The symbols move the states like this.
from | t p n b m z
q598 | q665 q664 q68 q988 q924 q728
q577 | q119 q54 q746 q735 - q366
q771 | q520 - q385 q986 q338 q247
q333 | q634 q841 q802 q665 q35 q833
q775 | q923 q384 - q659 - q119
q662 | q462 - q613 q771 q885 q551
q941 | q986 - q365 q307 q802 q841
q366 | q126 q683 q577 q35 - q553
q995 | q504 - q841 q439 q833 -
q30 | q988 q247 q338 q634 q126 q591
q297 | q756 q348 - q627 q321 q953
q975 | q591 q518 q683 q833 q553 -
q827 | q833 q188 q808 q728 q64 -
q613 | q684 - - q385 q756 q662
q10 | q200 q634 q371 q250 - q698
q200 | q35 q808 q682 q924 - q64
q926 | q366 q988 q900 q200 - q881
q923 | q746 q446 - q253 - q900
q918 | q598 q551 q885 q30 q250 q563
q283 | q771 - q579 q941 q54 q346
q188 | q995 - q302 q933 q827 -
q119 | q900 q338 q775 q371 - q126
q808 | q333 q302 q904 q598 q200 q827
q269 | q137 q140 - q756 q659 q928
q321 | q281 q297 - q746 - q937
q724 | q659 q186 - q321 - q735
q579 | q385 - - q365 q627 q283
q634 | q808 q221 q928 q918 q10 q465
q563 | q728 q730 q918 q591 q245 -
q247 | q207 - q771 q221 q30 q181
q730 | q933 - q551 q181 q563 -
q207 | q346 - q520 q302 q988 q887
q682 | q735 q904 q253 q427 - q200
q802 | q928 q941 q186 q953 q735 q333
q446 | q627 q229 - q137 q923 q203
q250 | q924 q918 q700 q126 - q245
q683 | q30 q346 q54 q333 q366 q975
q841 | q221 - q941 q224 q333 q995
q68 | q953 q462 q556 q203 q427 q598
q551 | q664 - q662 q247 q918 q730
q756 | q556 q613 - q384 q281 q885
q518 | q181 - q346 q995 q975 -
q307 | q662 - q348 q283 q953 q224
q462 | q307 - q684 q520 q68 q664
q986 | q901 - q140 q662 q928 q221
q116 | q494 q728 q924 q881 - -
q102 | q250 q665 q937 q366 - q494
q466 | q698 q833 q35 q494 - -
q591 | q183 q181 q30 q465 q46 -
q546 | q321 q556 - q923 - q427
q439 | q730 - q224 q518 q560 -
q556 | q297 q684 - q446 q546 q68
q953 | q885 q307 q297 q54 q937 q665
q933 | q439 - q664 q887 q728 -
q728 | q560 q933 q598 q183 q116 -
q46 | q881 q591 q126 q698 - -
q928 | q904 q986 q269 q885 q371 q634
q746 | q775 q627 - q724 - q577
q253 | q724 q137 - q546 - q682
q988 | q683 q207 q203 q808 q926 q183
q371 | q682 q928 q659 q700 - q10
q126 | q926 q30 q119 q10 - q46
q659 | q253 q269 - q281 - q371
q54 | q338 q283 q627 q802 q577 q683
q904 | q802 q901 q137 q68 q682 q808
q302 | q841 - q901 q664 q808 q188
q365 | q140 - - q348 q186 q941
q245 | q116 q563 q250 q46 - -
q504 | q188 - q221 q730 q465 -
q427 | q937 q68 q546 q900 - q924
q700 | q427 q885 q281 q119 - q250
q221 | q302 - q986 q551 q634 q504
q385 | q229 - - q140 q384 q771
q887 | q518 - q207 q188 q183 -
q937 | q700 q953 q321 q577 - q102
q664 | q224 - q462 q207 q598 q933
q465 | q827 q504 q634 q563 q698 -
q900 | q577 q203 q923 q682 - q926
q735 | q371 q802 q724 q937 - q35
q203 | q54 q520 q446 q904 q900 q988
q553 | q46 q975 q366 q466 - -
q186 | q269 q365 - q297 q724 q802
q181 | q887 - q247 q504 q591 -
q560 | q563 q439 q665 q975 q494 -
q610 | q365 - - q684 q137 q901
q137 | q186 q610 - q556 q253 q904
q494 | q245 q560 q102 q553 - -
q64 | q466 q827 q200 q116 - -
q348 | q613 - - q579 q297 q307
q346 | q247 - q283 q841 q683 q518
q224 | q551 - q307 q346 q665 q439
q384 | q446 q385 - q269 q775 q338
q901 | q941 - q610 q462 q904 q302
q924 | q102 q598 q427 q926 - q116
q881 | q553 q183 q926 q64 - -
q698 | q64 q465 q10 q245 - -
q140 | q610 - - q613 q269 q986
q281 | q546 q756 - q775 - q700
q627 | q384 q579 - q186 q746 q54
q183 | q975 q887 q988 q827 q881 -
q229 | q579 - - q610 q446 q520
q833 | q465 q995 q333 q560 q466 -
q684 | q348 - - q229 q556 q462
q338 | q203 q771 q384 q928 q119 q30
q520 | q283 - q229 q901 q203 q207
q665 | q918 q224 q953 q683 q102 q560
q35 | q10 q333 q735 q102 - q466
q885 | q68 q662 q756 q338 q700 q918

In the rows, 159 stands for zero.

The rows follow the links: the fewer symbols apart two states are, the more alike their rows tend to be.

Each row is also shifted at random along 7 hidden directions that mean nothing.

Some states, each with a row of numbers:
q756	[219, 128, 153, 229, 120, 161, 129, 134, 118, 120, 155, 189, 163, 126, 121, 182, 145, 142, 138, 141, 121, 145, 150, 161, 142, 152, 190, 134, 122]
q338	[168, 151, 140, 202, 138, 170, 114, 163, 128, 130, 156, 175, 124, 145, 143, 164, 188, 121, 186, 181, 191, 178, 125, 160, 168, 140, 188, 205, 107]
q30	[105, 140, 157, 185, 115, 182, 138, 172, 159, 152, 81, 198, 112, 151, 160, 162, 178, 127, 171, 168, 143, 152, 127, 126, 173, 175, 203, 170, 152]
q627	[132, 207, 159, 175, 152, 159, 148, 136, 106, 177, 149, 170, 145, 169, 134, 115, 146, 172, 220, 194, 124, 186, 196, 177, 117, 192, 166, 192, 194]
q881	[177, 155, 191, 188, 140, 196, 172, 188, 197, 187, 164, 179, 155, 188, 144, 135, 138, 186, 192, 160, 151, 168, 228, 119, 150, 181, 146, 141, 193]
q591	[219, 169, 141, 140, 155, 158, 180, 159, 165, 161, 84, 202, 122, 171, 188, 179, 123, 80, 152, 183, 202, 140, 114, 169, 164, 139, 174, 94, 121]
q140	[184, 116, 192, 174, 146, 161, 246, 133, 125, 145, 36, 176, 202, 147, 123, 188, 202, 134, 106, 216, 166, 145, 209, 151, 163, 168, 197, 160, 100]
q659	[165, 184, 185, 221, 130, 197, 132, 153, 158, 93, 167, 188, 175, 145, 147, 191, 117, 152, 185, 169, 102, 163, 191, 170, 160, 206, 142, 166, 221]
q297	[95, 128, 144, 166, 162, 135, 128, 155, 76, 176, 179, 121, 197, 127, 111, 142, 173, 200, 134, 113, 190, 195, 170, 123, 151, 88, 185, 162, 118]
q384	[182, 199, 137, 151, 152, 162, 148, 169, 124, 160, 169, 151, 125, 169, 140, 181, 113, 138, 168, 166, 187, 180, 146, 178, 180, 109, 149, 166, 142]
q923	[159, 140, 146, 175, 141, 192, 111, 168, 135, 144, 165, 204, 168, 142, 153, 157, 129, 159, 148, 108, 153, 193, 165, 101, 182, 163, 151, 177, 172]
q928	[185, 191, 168, 161, 159, 151, 155, 176, 125, 133, 117, 108, 182, 134, 161, 211, 150, 156, 151, 177, 200, 174, 145, 161, 220, 91, 174, 187, 169]
q700	[169, 175, 170, 175, 126, 188, 141, 202, 185, 134, 174, 137, 168, 172, 134, 198, 114, 182, 195, 144, 78, 190, 177, 181, 144, 219, 159, 146, 214]
q887	[187, 146, 154, 130, 155, 151, 165, 133, 173, 177, 145, 166, 108, 163, 174, 128, 171, 138, 143, 154, 180, 133, 139, 145, 183, 170, 131, 174, 172]
q975	[127, 178, 192, 96, 130, 142, 150, 172, 128, 192, 53, 141, 141, 137, 166, 143, 123, 183, 166, 149, 157, 191, 163, 132, 170, 156, 179, 118, 250]
q439	[125, 179, 153, 95, 170, 126, 179, 139, 169, 200, 174, 102, 140, 179, 153, 130, 157, 173, 160, 161, 152, 145, 156, 202, 139, 191, 125, 126, 204]
q735	[188, 179, 197, 162, 180, 169, 144, 176, 164, 123, 147, 168, 217, 117, 199, 177, 136, 161, 173, 161, 140, 193, 169, 180, 149, 180, 171, 144, 199]
q841	[117, 179, 155, 127, 199, 127, 158, 139, 169, 166, 201, 115, 144, 155, 182, 138, 191, 160, 165, 183, 196, 135, 136, 202, 173, 137, 125, 183, 174]
q937	[141, 168, 180, 159, 161, 163, 142, 194, 154, 163, 177, 113, 201, 155, 139, 147, 161, 191, 204, 154, 137, 208, 185, 153, 125, 198, 167, 151, 191]
q427	[173, 173, 130, 128, 177, 170, 168, 188, 192, 156, 171, 200, 173, 186, 187, 175, 120, 144, 160, 126, 91, 166, 124, 150, 118, 210, 159, 135, 161]
q900	[250, 165, 187, 155, 165, 200, 181, 212, 185, 161, 126, 194, 176, 174, 171, 170, 140, 150, 185, 174, 145, 192, 188, 142, 148, 198, 182, 155, 145]
q613	[90, 146, 111, 171, 153, 143, 147, 123, 135, 151, 226, 149, 130, 176, 112, 151, 176, 136, 147, 158, 138, 137, 134, 180, 147, 172, 125, 189, 120]
q207	[132, 153, 141, 101, 155, 149, 166, 152, 183, 188, 129, 161, 107, 174, 182, 152, 165, 160, 128, 129, 154, 142, 116, 150, 202, 161, 142, 188, 163]
q518	[150, 157, 159, 95, 171, 130, 158, 141, 142, 180, 116, 133, 138, 145, 169, 110, 188, 124, 158, 173, 208, 177, 140, 164, 173, 168, 138, 150, 179]
q634	[178, 196, 166, 208, 162, 164, 158, 161, 176, 134, 128, 141, 156, 171, 174, 179, 168, 137, 203, 219, 167, 133, 166, 178, 170, 166, 172, 166, 193]
q46	[170, 155, 165, 203, 151, 187, 156, 174, 206, 160, 218, 221, 128, 190, 158, 158, 125, 125, 186, 176, 177, 140, 172, 180, 133, 164, 131, 112, 103]
q579	[153, 195, 152, 98, 182, 138, 149, 118, 114, 162, 157, 147, 125, 166, 149, 121, 156, 128, 176, 182, 150, 185, 123, 204, 149, 194, 120, 183, 197]
q200	[154, 134, 151, 174, 175, 176, 105, 160, 186, 104, 154, 217, 177, 121, 230, 169, 149, 138, 143, 105, 151, 154, 95, 113, 172, 186, 167, 161, 198]
q307	[165, 132, 189, 68, 143, 125, 194, 165, 152, 188, 116, 115, 170, 136, 145, 183, 148, 210, 85, 124, 132, 175, 153, 182, 187, 138, 176, 147, 168]
q885	[219, 194, 124, 157, 163, 131, 148, 193, 119, 162, 137, 62, 181, 180, 122, 187, 183, 142, 191, 197, 196, 195, 152, 167, 159, 125, 188, 159, 137]
q247	[137, 169, 142, 127, 143, 151, 123, 143, 163, 146, 141, 121, 102, 160, 160, 147, 185, 114, 184, 173, 170, 162, 97, 175, 191, 204, 136, 199, 202]
q610	[258, 208, 166, 137, 192, 146, 231, 131, 141, 169, 128, 126, 179, 194, 147, 159, 169, 156, 160, 231, 178, 145, 211, 189, 164, 167, 138, 174, 161]
q116	[132, 114, 126, 181, 161, 158, 114, 180, 147, 150, 160, 152, 194, 134, 155, 135, 194, 147, 149, 105, 199, 184, 147, 69, 161, 168, 169, 130, 154]
q348	[166, 147, 132, 142, 187, 131, 191, 122, 142, 174, 229, 175, 151, 165, 157, 134, 170, 140, 121, 156, 159, 132, 135, 221, 107, 133, 139, 143, 69]
q953	[135, 166, 137, 124, 171, 139, 152, 156, 132, 177, 136, 156, 168, 141, 171, 156, 156, 173, 155, 135, 117, 177, 114, 174, 108, 162, 195, 139, 160]
q662	[171, 109, 164, 128, 131, 142, 182, 158, 157, 149, 124, 131, 155, 136, 134, 198, 173, 161, 88, 136, 150, 151, 138, 175, 190, 134, 175, 160, 110]
q462	[193, 125, 146, 166, 153, 155, 145, 126, 154, 133, 135, 169, 155, 151, 158, 141, 205, 147, 145, 141, 92, 139, 121, 150, 143, 234, 169, 200, 183]
q560	[219, 147, 184, 174, 137, 137, 124, 153, 150, 161, 152, 137, 173, 120, 158, 132, 157, 181, 169, 137, 146, 160, 160, 154, 132, 159, 179, 100, 208]
q988	[141, 171, 157, 134, 140, 170, 180, 184, 194, 223, 171, 173, 108, 198, 169, 161, 133, 218, 152, 135, 163, 139, 166, 138, 182, 99, 163, 182, 152]
q465	[113, 163, 163, 267, 127, 179, 139, 115, 163, 113, 139, 216, 139, 158, 163, 156, 164, 141, 179, 189, 111, 100, 172, 149, 144, 195, 172, 162, 193]

Complete each set of four: the symbols that take the first to the second take the third to the fourth, perhaps in another order.
Answers are names.
[213, 133, 174, 201, 149, 141, 128, 148, 138, 141, 161, 188, 171, 113, 163, 144, 175, 177, 171, 134, 101, 158, 140, 185, 105, 178, 211, 153, 150]
: [97, 116, 185, 243, 125, 176, 160, 115, 168, 130, 202, 193, 136, 143, 135, 162, 200, 168, 139, 166, 118, 106, 173, 180, 171, 165, 161, 239, 123]
:: [103, 127, 155, 188, 134, 179, 131, 168, 198, 143, 204, 199, 148, 156, 154, 181, 118, 156, 136, 99, 122, 140, 139, 143, 146, 175, 153, 105, 143]
: q827

[163, 158, 157, 109, 155, 151, 172, 144, 153, 192, 108, 128, 127, 165, 149, 131, 185, 151, 138, 160, 193, 153, 157, 127, 198, 166, 143, 179, 187]
: [166, 97, 198, 136, 138, 158, 187, 134, 161, 153, 69, 174, 170, 116, 167, 173, 165, 186, 55, 121, 162, 119, 173, 110, 222, 128, 170, 158, 184]
:: [169, 165, 232, 185, 120, 160, 157, 186, 171, 207, 150, 138, 131, 159, 151, 128, 171, 221, 221, 190, 156, 171, 221, 183, 140, 147, 193, 174, 202]
: q333

[136, 172, 140, 160, 140, 169, 147, 169, 165, 162, 196, 196, 103, 177, 166, 193, 123, 148, 151, 146, 152, 146, 119, 192, 172, 103, 161, 183, 91]
: [220, 122, 222, 205, 80, 186, 128, 180, 191, 143, 111, 186, 100, 119, 156, 201, 133, 193, 148, 134, 124, 142, 158, 170, 209, 140, 194, 158, 184]
:: [302, 158, 128, 129, 188, 147, 180, 179, 136, 165, 98, 123, 203, 158, 168, 180, 177, 145, 148, 165, 185, 176, 134, 140, 142, 135, 213, 136, 133]
: q598

[192, 127, 171, 234, 102, 166, 141, 166, 142, 139, 156, 139, 169, 143, 109, 187, 176, 181, 176, 161, 107, 158, 182, 162, 146, 164, 204, 170, 143]
: [201, 193, 126, 133, 170, 140, 153, 182, 170, 198, 135, 79, 167, 192, 157, 150, 172, 188, 205, 157, 151, 167, 160, 123, 159, 169, 175, 152, 224]
:: [108, 135, 145, 181, 162, 131, 106, 162, 146, 171, 196, 113, 169, 137, 151, 119, 205, 191, 189, 134, 164, 174, 142, 141, 126, 145, 192, 161, 173]
: q563

[214, 184, 169, 135, 158, 131, 190, 129, 138, 168, 176, 118, 163, 174, 125, 129, 162, 172, 175, 196, 125, 163, 184, 227, 120, 196, 140, 155, 182]
: [143, 123, 148, 144, 178, 129, 139, 137, 144, 154, 212, 154, 154, 136, 163, 137, 203, 154, 127, 126, 169, 150, 102, 199, 140, 144, 155, 173, 101]
:: [183, 190, 151, 183, 166, 171, 174, 138, 148, 144, 94, 187, 179, 160, 180, 170, 160, 170, 168, 176, 102, 140, 166, 132, 155, 186, 191, 206, 216]
: q808

[118, 193, 90, 128, 200, 173, 148, 188, 166, 175, 191, 145, 176, 203, 172, 155, 152, 157, 194, 147, 137, 184, 136, 130, 126, 201, 151, 163, 162]
: [65, 156, 168, 161, 174, 170, 174, 164, 147, 157, 197, 199, 199, 148, 167, 172, 115, 186, 132, 129, 153, 170, 178, 158, 144, 127, 162, 145, 124]
:: [107, 168, 166, 155, 173, 177, 175, 191, 181, 136, 104, 137, 191, 166, 175, 190, 160, 136, 168, 188, 174, 179, 177, 131, 179, 182, 174, 141, 172]
: q900

[156, 176, 146, 142, 116, 145, 150, 158, 159, 164, 127, 117, 138, 170, 135, 191, 106, 171, 156, 135, 125, 146, 153, 154, 166, 157, 165, 95, 223]
: [148, 173, 149, 153, 152, 176, 161, 184, 146, 183, 197, 132, 187, 186, 124, 173, 123, 210, 165, 131, 133, 190, 209, 131, 155, 153, 146, 149, 181]
:: [207, 121, 182, 232, 115, 150, 141, 123, 193, 141, 226, 158, 118, 152, 124, 150, 191, 159, 159, 161, 127, 102, 178, 202, 152, 175, 127, 150, 149]
: q556

[170, 142, 199, 217, 140, 195, 168, 183, 162, 113, 118, 177, 208, 129, 148, 195, 165, 154, 174, 193, 149, 175, 201, 151, 170, 191, 188, 165, 161]
: [213, 132, 184, 180, 158, 156, 205, 130, 128, 150, 113, 139, 203, 145, 123, 156, 196, 182, 122, 189, 173, 142, 218, 139, 186, 134, 165, 192, 148]
:: [204, 132, 213, 191, 153, 178, 124, 189, 182, 139, 141, 183, 169, 119, 176, 132, 183, 142, 201, 173, 171, 189, 172, 159, 137, 200, 189, 137, 167]
: q771

[179, 138, 137, 91, 169, 142, 208, 149, 147, 180, 101, 124, 174, 168, 143, 169, 194, 162, 116, 152, 142, 161, 138, 136, 172, 174, 172, 180, 151]
: [173, 162, 165, 107, 132, 152, 160, 137, 144, 142, 153, 170, 107, 149, 146, 197, 108, 150, 113, 136, 152, 164, 124, 196, 210, 139, 125, 166, 156]
:: [153, 180, 189, 154, 161, 155, 91, 195, 168, 167, 235, 129, 150, 144, 162, 128, 120, 182, 202, 128, 203, 197, 170, 167, 170, 131, 125, 128, 202]
: q200

[169, 223, 132, 199, 200, 164, 112, 188, 182, 129, 306, 120, 171, 184, 164, 178, 148, 135, 230, 188, 227, 174, 162, 199, 169, 117, 104, 187, 131]
: [189, 142, 163, 175, 164, 148, 114, 165, 109, 123, 138, 138, 221, 113, 143, 143, 182, 134, 183, 152, 171, 220, 160, 128, 122, 207, 177, 130, 170]
:: [117, 166, 197, 138, 178, 168, 178, 191, 197, 161, 128, 173, 196, 146, 202, 180, 133, 175, 159, 149, 146, 169, 169, 161, 152, 175, 173, 123, 189]
: q427

[126, 143, 174, 165, 153, 146, 189, 136, 157, 150, 113, 123, 158, 158, 141, 154, 193, 145, 139, 201, 192, 134, 183, 152, 196, 152, 145, 161, 169]
: [143, 148, 147, 155, 180, 148, 153, 146, 176, 168, 206, 112, 151, 159, 170, 142, 199, 177, 137, 155, 209, 126, 163, 145, 209, 110, 131, 216, 155]
:: [102, 145, 170, 160, 110, 161, 123, 123, 163, 143, 133, 155, 92, 151, 138, 148, 170, 138, 159, 149, 134, 145, 135, 157, 196, 205, 133, 180, 215]
: q207

[120, 188, 136, 170, 135, 184, 81, 171, 139, 115, 196, 162, 130, 151, 142, 173, 114, 128, 195, 125, 150, 205, 128, 151, 185, 179, 119, 176, 203]
: [178, 191, 123, 154, 197, 175, 160, 152, 145, 120, 162, 212, 193, 161, 204, 176, 117, 122, 156, 150, 143, 163, 137, 140, 153, 180, 144, 145, 176]
:: [185, 159, 153, 170, 144, 174, 171, 142, 114, 173, 106, 197, 151, 172, 141, 153, 147, 166, 160, 163, 142, 158, 183, 115, 149, 154, 185, 183, 159]
: q186

[150, 177, 181, 165, 180, 164, 161, 161, 142, 131, 167, 188, 206, 135, 169, 163, 116, 161, 165, 161, 147, 188, 181, 175, 146, 164, 149, 138, 170]
: [192, 238, 137, 152, 200, 132, 140, 131, 112, 138, 173, 154, 181, 156, 188, 148, 140, 142, 193, 194, 170, 179, 140, 194, 139, 148, 146, 163, 196]
:: [216, 117, 171, 177, 150, 170, 152, 214, 190, 135, 123, 144, 199, 142, 151, 191, 175, 142, 154, 161, 183, 188, 158, 143, 158, 177, 191, 96, 130]
: q918

[227, 172, 166, 126, 179, 146, 146, 174, 130, 168, 144, 175, 146, 132, 189, 155, 138, 151, 165, 170, 201, 186, 122, 202, 148, 111, 193, 160, 112]
: [221, 199, 166, 198, 149, 168, 151, 134, 122, 112, 104, 145, 181, 144, 135, 183, 147, 137, 186, 209, 146, 164, 177, 169, 171, 173, 166, 167, 206]
:: [138, 152, 167, 174, 127, 190, 116, 191, 205, 130, 164, 190, 127, 153, 178, 177, 131, 135, 181, 136, 140, 172, 130, 156, 175, 199, 157, 145, 181]
: q682

[182, 114, 180, 211, 137, 168, 127, 205, 180, 144, 176, 121, 198, 143, 130, 175, 191, 165, 180, 157, 184, 179, 184, 136, 155, 160, 180, 131, 134]
: [177, 150, 202, 234, 132, 182, 141, 176, 202, 136, 213, 163, 173, 146, 144, 176, 131, 182, 178, 174, 163, 142, 217, 166, 182, 144, 139, 132, 179]
:: [175, 114, 191, 182, 155, 152, 191, 154, 180, 155, 162, 145, 165, 144, 143, 179, 208, 156, 117, 188, 219, 123, 179, 175, 202, 110, 158, 177, 97]
: q181

[141, 146, 198, 131, 152, 138, 172, 114, 120, 138, 98, 175, 177, 113, 154, 165, 155, 175, 102, 142, 128, 153, 161, 172, 184, 168, 161, 179, 197]
: [184, 128, 193, 146, 127, 177, 218, 132, 137, 193, 91, 192, 144, 166, 118, 161, 165, 182, 119, 176, 121, 148, 212, 153, 174, 178, 164, 191, 147]
:: [132, 194, 156, 192, 201, 144, 162, 157, 129, 162, 207, 137, 194, 163, 167, 135, 192, 175, 202, 211, 197, 156, 192, 183, 125, 120, 176, 196, 134]
: q203

[151, 163, 160, 220, 147, 159, 143, 142, 153, 132, 150, 168, 157, 148, 164, 177, 158, 142, 162, 175, 197, 125, 163, 144, 194, 115, 158, 140, 164]
: [142, 137, 188, 187, 150, 197, 146, 186, 202, 146, 156, 178, 188, 148, 184, 177, 146, 198, 156, 131, 140, 154, 187, 104, 181, 169, 168, 168, 200]
:: [162, 171, 139, 206, 170, 166, 182, 121, 160, 157, 113, 193, 166, 184, 177, 137, 179, 145, 178, 192, 141, 110, 186, 111, 135, 181, 176, 166, 198]
: q35

